Here is a tiny trained network, its code and every weight. The questions are about switching its units off for an input and a class, where a switched-off unit gives its printed mean instead of its output.

import numpy as np


def w(rows, s, z=0):
    codes = np.array(rows[::2]) - 128.0
    scale = np.full(codes.shape[1], s)
    scale[-1] = z or s
    return codes * scale


def f(y):
    return y / 2 * (1 + np.tanh(0.7978845608 * (y + 0.044715 * y**3)))


def log_softmax(a):
    a = a - a.max(-1, keepdims=True)
    return a - np.log(np.exp(a).sum(-1, keepdims=True))


def net(x, mask):
    res = np.array(x, float).reshape(1, 6) / 4 @ E
    y = f(res @ A[0][:, :-1].T + A[0][:, -1])
    res = res + np.where(mask, y, B[0][:, -1]) @ B[0][:, :-1]
    return log_softmax(res[-1] @ U[:, :-1].T + U[:, -1])


A, B = {}, {}
E = w([
[146,111,151,130,118,126,133],'x0',
[26,121,176,49,94,166,138],'x1',
[121,145,122,135,129,132,132],'x2',
[132,139,139,138,125,135,132],'x3',
[93,142,129,177,29,120,8],'x4',
[103,139,217,128,173,19,107],'x5',
],0.011)
A[0] = w([
[163,141,94,180,122,113,36,167],'N1',
[100,167,184,110,208,43,179,145],'N2',
[148,148,163,175,150,47,105,120],'N3',
[136,119,103,146,15,161,40,165],'N4',
[170,147,59,135,173,115,204,245],'N5',
[189,65,68,102,110,216,176,242],'N6',
[7,113,203,53,82,189,163,228],'N7',
[34,147,201,140,81,46,34,104],'N8',
[89,137,141,90,169,156,189,136],'N9',
[217,125,92,167,171,124,95,253],'N10',
],0.013,0.0044)
B[0] = w([
[114,134,71,143,75,76,189,196],'N1',
[76,13,163,88,147,117,149,232],'N2',
[204,120,91,125,166,76,118,195],'N3',
[56,107,93,196,49,128,52,224],'N4',
[172,156,233,166,128,201,126,233],'N5',
[117,239,130,130,93,175,190,246],'N6',
[108,142,68,59,156,222,66,253],'N7',
[107,253,202,100,195,75,97,237],'N8',
[127,125,93,57,127,133,175,194],'N9',
[78,137,210,142,116,67,148,216],'N10',
],0.019,0.016)
U = w([
[105,235,224,110,140,170,121,210],'0',
[168,163,73,70,103,255,176,26],'1',
[82,113,112,193,12,113,150,105],'2',
[82,130,60,131,62,196,47,39],'3',
[152,12,234,141,166,106,155,254],'4',
[86,51,136,31,179,152,146,119],'5',
[156,158,117,141,131,8,128,60],'6',
],0.0078,0.0018)

Each question gives the input, the list of numbers given to net, and the class t.
The units are the neurons (one row each of A and B). Each row of codes is followed by its name. A weight is (code - 128) times the scale printed after its matrix; where a second scale follows, it is the last column's (A, B and U).
mask holds one flag per neuron, in row order. A switched-off neuron (its flag False) gives its mean, the last column of its row in B, instead of its output. The means were averaged over made-up inputs and are rounded, as every weight is.
A unit's drop is (log p(t) with every unit on - log p(t) with that unit switched off) / (log p(t) with every unit on - log p(t) with every unit switched off).
The circuit of an input: a set's keep is (log p(t) with only the set's units on - log p(t) with every unit switched off) / (log p(t) with every unit on - log p(t) with every unit switched off). Starting from all 10 units, units are removed one at a time, each time the one whose removal leaves the highest keep (on an exact tie, the one counted first), for as long as the keep stays at least 0.8.
circuit, biggest first: the units of the circuit, biggest drop first
most important unit: the unit with the biggest drop
top k neurons: the k neurons with the biggest drops, biggest first
drop of u: that unit's drop, to one decimal
input [0,3,-5,7,-8,3], class 5: circuit, biggest first -> N2
input [-6,-2,-2,4,1,-1], class 2: circuit, biggest first -> N8; N7
input [-3,2,4,1,0,7], class 5: top 3 neurons -> N2; N6; N5
input [7,7,8,6,-2,1], class 5: top 2 neurons -> N6; N5
input [-5,-6,2,4,0,8], class 4: top 2 neurons -> N2; N6
input [-4,6,2,4,7,-1], class 3: top 2 neurons -> N4; N7
input [-4,-1,-6,8,8,2], class 6: top 2 neurons -> N8; N1
input [0,8,6,2,8,-2], class 3: top 2 neurons -> N4; N7
input [6,1,3,-4,0,0], class 1: top 2 neurons -> N8; N4
input [7,8,-8,-1,0,2], class 5: top 2 neurons -> N6; N7
input [3,1,5,-8,-6,-2], class 1: top 3 neurons -> N8; N10; N9
input [7,-7,7,-2,-1,1], class 4: top 2 neurons -> N8; N6
input [0,1,5,-3,0,7], class 5: drop of N2 -> 0.8
input [-4,8,-6,4,-7,1], class 5: most important unit -> N2
input [-6,-2,4,8,1,5], class 6: drop of N5 -> 0.1
input [5,0,6,3,-7,4], class 4: drop of N7 -> 0.2
